Below is a small trained network, with its code and all its weights. Each question gives an input and a class and asks what happens when units are switched off, that is, made to give their printed mean instead of their output.

import numpy as np


def w(rows, s, z=0):
    codes = np.array(rows[::2]) - 128.0
    scale = np.full(codes.shape[1], s)
    scale[-1] = z or s
    return codes * scale


def norm(h):
    return h / np.sqrt((h * h).mean(-1, keepdims=True) + 1e-5)


def f(y):
    return y / 2 * (1 + np.tanh(0.7978845608 * (y + 0.044715 * y**3)))


def log_softmax(a):
    a = a - a.max(-1, keepdims=True)
    return a - np.log(np.exp(a).sum(-1, keepdims=True))


def net(x, mask):
    res = np.array(x, float).reshape(1, 4) / 4 @ E
    u = 0
    for l in range(3):
        y = f(norm(res) @ A[l][:, :-1].T + A[l][:, -1])
        res = res + np.where(mask[u : u + 11], y, B[l][:, -1]) @ B[l][:, :-1]
        u += 11
    return log_softmax(norm(res)[-1] @ U[:, :-1].T + U[:, -1])


A, B = {}, {}
E = w([
[124,128,130,131],'x0',
[116,253,124,122],'x1',
[70,139,90,52],'x2',
[112,110,66,205],'x3',
],0.006)
A[0] = w([
[75,43,100,92,152],'0.n1',
[112,81,146,146,119],'0.n2',
[165,142,110,161,78],'0.n3',
[118,102,101,96,143],'0.n4',
[152,111,73,161,156],'0.n5',
[169,50,180,151,186],'0.n6',
[123,141,48,198,165],'0.n7',
[87,133,24,134,101],'0.n8',
[91,143,185,47,245],'0.n9',
[169,251,105,147,255],'0.n10',
[34,182,104,102,70],'0.n11',
],0.012,0.0036)
B[0] = w([
[122,87,9,130,197],'0.n1',
[132,192,94,93,148],'0.n2',
[180,50,131,153,132],'0.n3',
[144,133,89,131,149],'0.n4',
[58,154,130,166,158],'0.n5',
[200,172,149,52,213],'0.n6',
[182,198,138,200,194],'0.n7',
[122,252,161,114,181],'0.n8',
[163,2,83,123,236],'0.n9',
[49,104,176,156,255],'0.n10',
[193,172,110,38,192],'0.n11',
],0.0086,0.0078)
A[1] = w([
[123,65,84,109,138],'1.n1',
[148,124,180,97,84],'1.n2',
[2,150,53,123,177],'1.n3',
[98,66,253,219,5],'1.n4',
[176,18,72,147,241],'1.n5',
[237,179,39,29,107],'1.n6',
[36,114,47,189,85],'1.n7',
[124,217,148,128,161],'1.n8',
[120,159,174,120,172],'1.n9',
[166,129,210,135,77],'1.n10',
[187,146,119,168,82],'1.n11',
],0.0084,0.0029)
B[1] = w([
[126,180,151,82,171],'1.n1',
[65,97,130,87,135],'1.n2',
[162,186,80,160,165],'1.n3',
[29,71,180,131,166],'1.n4',
[160,169,162,139,228],'1.n5',
[82,153,166,208,254],'1.n6',
[118,254,151,123,137],'1.n7',
[218,77,132,119,170],'1.n8',
[154,79,112,120,148],'1.n9',
[37,82,106,128,139],'1.n10',
[147,76,111,130,136],'1.n11',
],0.0084,0.0066)
A[2] = w([
[155,189,149,85,91],'2.n1',
[156,188,91,104,152],'2.n2',
[94,152,72,93,94],'2.n3',
[144,157,197,156,231],'2.n4',
[185,109,186,55,113],'2.n5',
[196,125,75,170,109],'2.n6',
[159,138,130,215,91],'2.n7',
[110,92,96,5,107],'2.n8',
[201,165,153,135,134],'2.n9',
[117,156,124,204,173],'2.n10',
[112,138,185,193,3],'2.n11',
],0.011,0.0042)
B[2] = w([
[57,95,149,46,178],'2.n1',
[114,135,214,126,216],'2.n2',
[140,98,114,254,147],'2.n3',
[210,94,137,95,255],'2.n4',
[61,252,124,191,240],'2.n5',
[151,19,84,16,187],'2.n6',
[121,32,102,140,182],'2.n7',
[83,101,64,158,236],'2.n8',
[118,169,178,32,218],'2.n9',
[160,98,147,193,207],'2.n10',
[114,139,121,193,149],'2.n11',
],0.0073,0.0051)
U = w([
[151,188,204,60,254],'0',
[147,67,9,69,100],'1',
[244,48,129,136,114],'2',
[157,195,50,171,123],'3',
[36,41,219,127,75],'4',
[6,124,81,88,86],'5',
[138,85,186,248,91],'6',
],0.02,0.0042)

Each question gives the input, the list of numbers given to net, and the class t.
The units are the neurons (one row each of A and B). Each row of codes is followed by its name. A weight is (code - 128) times the scale printed after its matrix; where a second scale follows, it is the last column's (A, B and U).
mask holds one flag per neuron, layer by layer. A switched-off neuron (its flag False) gives its mean, the last column of its row in B, instead of its output. The means were averaged over made-up inputs and are rounded, as every weight is.
A unit's drop is (log p(t) with every unit on - log p(t) with that unit switched off) / (log p(t) with every unit on - log p(t) with every unit switched off).
The circuit of an input: a set's keep is (log p(t) with only the set's units on - log p(t) with every unit switched off) / (log p(t) with every unit on - log p(t) with every unit switched off). Starting from the 12 units with the biggest drops (on a tie, the unit counted first), units are removed one at a time, each time the one whose removal leaves the highest keep (on an exact tie, the one counted first), for as long as the keep stays at least 0.8.
units of the circuit, in order: the units of the circuit, biggest drop first
unit that matters most: the unit with the biggest drop
k most important neurons: the k neurons with the biggest drops, biggest first
k most important neurons of layer l: the k neurons of layer l with the biggest drops, biggest first
input [-8,-4,5,-8], class 1: unit that matters most -> 0.n9
input [-6,1,7,-5], class 5: 3 most important neurons of layer 2 -> 2.n5, 2.n4, 2.n6
input [6,4,4,-7], class 5: 2 most important neurons of layer 2 -> 2.n8, 2.n5
input [-5,0,-4,2], class 2: 3 most important neurons -> 0.n7, 0.n6, 0.n10
input [4,1,-8,-5], class 4: 4 most important neurons -> 0.n11, 1.n10, 0.n7, 0.n8
input [-5,8,6,0], class 5: 3 most important neurons -> 0.n10, 0.n7, 1.n5
input [-5,-7,0,-8], class 0: 2 most important neurons of layer 2 -> 2.n5, 2.n7
input [4,0,4,-6], class 1: 2 most important neurons -> 0.n9, 0.n8
input [3,5,-1,-6], class 4: 2 most important neurons -> 0.n10, 0.n1
input [-8,-2,1,-7], class 1: 4 most important neurons of layer 0 -> 0.n9, 0.n8, 0.n7, 0.n11
input [1,0,-5,6], class 2: 3 most important neurons -> 0.n7, 1.n6, 0.n10
input [1,2,0,6], class 6: 2 most important neurons -> 0.n6, 0.n5
input [3,-7,1,5], class 3: 3 most important neurons -> 0.n1, 0.n9, 0.n5
input [-7,-3,-6,-1], class 0: most important neuron -> 0.n6
input [4,0,2,-5], class 1: 3 most important neurons -> 0.n9, 0.n8, 0.n7
input [2,-4,7,-1], class 1: 2 most important neurons -> 0.n1, 0.n9
input [3,4,0,-3], class 4: 3 most important neurons -> 0.n10, 0.n1, 0.n6
input [6,-4,0,5], class 2: 2 most important neurons of layer 0 -> 0.n7, 0.n6
input [-2,1,7,-4], class 5: 4 most important neurons of layer 1 -> 1.n1, 1.n5, 1.n6, 1.n8
input [7,1,0,-1], class 4: units of the circuit, in order -> 0.n10
input [-6,0,7,2], class 3: 2 most important neurons of layer 0 -> 0.n1, 0.n6
input [-7,5,3,-1], class 5: 2 most important neurons of layer 0 -> 0.n10, 0.n11
input [8,-2,8,0], class 1: 2 most important neurons of layer 0 -> 0.n1, 0.n9
